Here is a tiny trained network, its code and every weight. The questions are about switching its units off for an input and a class, where a switched-off unit gives its printed mean instead of its output.

import numpy as np


def w(rows, s, z=0):
    codes = np.array(rows[::2]) - 128.0
    scale = np.full(codes.shape[1], s)
    scale[-1] = z or s
    return codes * scale


def f(y):
    return y / 2 * (1 + np.tanh(0.7978845608 * (y + 0.044715 * y**3)))


def log_softmax(a):
    a = a - a.max(-1, keepdims=True)
    return a - np.log(np.exp(a).sum(-1, keepdims=True))


def net(x, mask):
    res = np.array(x, float).reshape(1, 7) / 4 @ E
    y = f(res @ A[0][:, :-1].T + A[0][:, -1])
    res = res + np.where(mask, y, B[0][:, -1]) @ B[0][:, :-1]
    return log_softmax(res[-1] @ U[:, :-1].T + U[:, -1])


A, B = {}, {}
E = w([
[103,203,162,63,207],'x0',
[128,128,128,128,128],'x1',
[201,204,54,48,100],'x2',
[127,127,128,129,128],'x3',
[107,212,73,206,133],'x4',
[142,182,247,135,18],'x5',
[196,122,178,203,200],'x6',
],0.011)
A[0] = w([
[161,122,150,152,58,35],'N1',
[206,151,88,115,119,155],'N2',
[184,114,133,142,198,120],'N3',
[156,49,112,68,162,114],'N4',
[150,89,190,70,97,166],'N5',
[67,128,64,95,106,131],'N6',
[98,150,125,94,83,103],'N7',
[176,96,184,72,98,26],'N8',
[186,154,190,151,116,59],'N9',
[199,155,179,168,129,117],'N10',
[133,80,80,151,116,36],'N11',
[73,110,155,157,123,51],'N12',
[244,141,100,97,122,44],'N13',
[166,45,70,136,112,127],'N14',
[136,166,176,122,58,6],'N15',
[9,102,51,88,128,106],'N16',
[186,190,84,89,80,44],'N17',
[116,201,131,183,88,126],'N18',
[202,96,106,159,207,68],'N19',
[59,69,132,159,171,111],'N20',
[79,71,124,184,145,101],'N21',
[141,149,113,155,171,123],'N22',
[107,131,170,73,169,159],'N23',
[59,130,207,161,128,70],'N24',
[156,104,144,168,47,111],'N25',
[168,90,121,142,66,176],'N26',
[88,151,114,98,206,101],'N27',
[108,183,203,91,139,105],'N28',
[95,120,114,88,188,66],'N29',
[93,103,160,140,156,34],'N30',
[154,139,148,145,139,40],'N31',
[55,152,151,95,54,76],'N32',
[110,177,189,103,106,28],'N33',
[87,184,74,187,119,136],'N34',
],0.015,0.0019)
B[0] = w([
[187,139,54,106,163,203],'N1',
[63,163,184,78,178,207],'N2',
[150,100,144,106,53,208],'N3',
[127,63,213,204,180,220],'N4',
[126,98,193,198,147,229],'N5',
[152,109,160,125,96,214],'N6',
[148,114,152,118,125,185],'N7',
[111,88,220,185,188,216],'N8',
[133,42,85,105,80,202],'N9',
[158,75,136,101,50,204],'N10',
[149,192,51,146,128,183],'N11',
[88,143,125,67,136,181],'N12',
[45,175,154,48,148,219],'N13',
[160,160,89,149,158,223],'N14',
[139,64,105,114,153,218],'N15',
[166,69,135,98,57,251],'N16',
[71,139,119,110,136,236],'N17',
[121,77,194,189,182,195],'N18',
[169,70,123,81,66,234],'N19',
[76,146,132,85,129,229],'N20',
[96,174,134,106,148,220],'N21',
[142,72,139,156,105,178],'N22',
[160,230,89,151,123,188],'N23',
[81,154,126,64,154,218],'N24',
[137,194,75,139,149,223],'N25',
[144,254,82,144,130,206],'N26',
[159,175,71,171,149,216],'N27',
[183,223,44,160,165,204],'N28',
[164,130,108,134,156,197],'N29',
[114,172,137,109,128,177],'N30',
[121,87,159,108,76,146],'N31',
[158,51,145,99,54,220],'N32',
[146,117,63,118,146,197],'N33',
[135,82,236,211,187,210],'N34',
],0.0099,0.013)
U = w([
[9,146,147,73,125,103],'0',
[142,97,104,137,110,252],'1',
[101,107,202,226,141,82],'2',
[157,103,151,97,5,79],'3',
[159,190,72,170,130,81],'4',
],0.017,0.012)

Each question gives the input, the list of numbers given to net, and the class t.
The units are the neurons (one row each of A and B). Each row of codes is followed by its name. A weight is (code - 128) times the scale printed after its matrix; where a second scale follows, it is the last column's (A, B and U).
mask holds one flag per neuron, in row order. A switched-off neuron (its flag False) gives its mean, the last column of its row in B, instead of its output. The means were averaged over made-up inputs and are rounded, as every weight is.
A unit's drop is (log p(t) with every unit on - log p(t) with that unit switched off) / (log p(t) with every unit on - log p(t) with every unit switched off).
The circuit of an input: a set's keep is (log p(t) with only the set's units on - log p(t) with every unit switched off) / (log p(t) with every unit on - log p(t) with every unit switched off). Starting from the 12 units with the biggest drops (on a tie, the unit counted first), units are removed one at a time, each time the one whose removal leaves the highest keep (on an exact tie, the one counted first), for as long as the keep stays at least 0.8.
circuit, biggest first: the units of the circuit, biggest drop first
k most important neurons: the k neurons with the biggest drops, biggest first
drop when u is switched off: that unit's drop, to one decimal
input [8,6,5,5,3,7,-1], class 4: 3 most important neurons -> [N28, N23, N16]
input [1,7,-6,1,-6,6,4], class 0: circuit, biggest first -> [N24]
input [-8,-5,5,6,2,6,1], class 4: 2 most important neurons -> [N26, N25]
input [1,-7,-1,6,6,6,8], class 3: 2 most important neurons -> [N10, N9]
input [-8,-4,6,-5,-6,3,-7], class 4: 3 most important neurons -> [N26, N25, N1]
input [3,3,-5,-8,4,5,-2], class 0: 2 most important neurons -> [N24, N12]
input [8,-2,-6,5,7,4,1], class 4: 2 most important neurons -> [N28, N4]
input [-5,7,-5,1,-4,4,4], class 0: circuit, biggest first -> [N24, N12]
input [-8,5,3,-1,-6,-6,-3], class 4: 3 most important neurons -> [N14, N11, N26]
input [-1,5,7,-3,8,-1,7], class 2: 2 most important neurons -> [N34, N18]
input [6,-4,-1,4,7,-1,8], class 3: 2 most important neurons -> [N19, N3]
input [5,-8,-3,6,3,-7,-3], class 1: 2 most important neurons -> [N16, N27]
input [-2,-3,-4,1,7,-7,6], class 1: 4 most important neurons -> [N19, N4, N8, N5]
input [-5,0,6,0,-8,-4,-5], class 2: circuit, biggest first -> [N4]
input [-8,2,6,-8,4,6,6], class 4: 3 most important neurons -> [N1, N26, N25]
input [-7,0,1,8,1,7,-5], class 1: 2 most important neurons -> [N32, N15]
input [1,2,5,2,-6,-2,-6], class 2: drop when N5 is switched off -> 0.1
input [-3,1,-3,6,4,1,-2], class 2: drop when N13 is switched off -> 0.9
input [-5,8,2,0,-1,6,-2], class 1: drop when N32 is switched off -> 0.3
input [-2,3,8,-8,-7,-6,1], class 0: circuit, biggest first -> [N13]
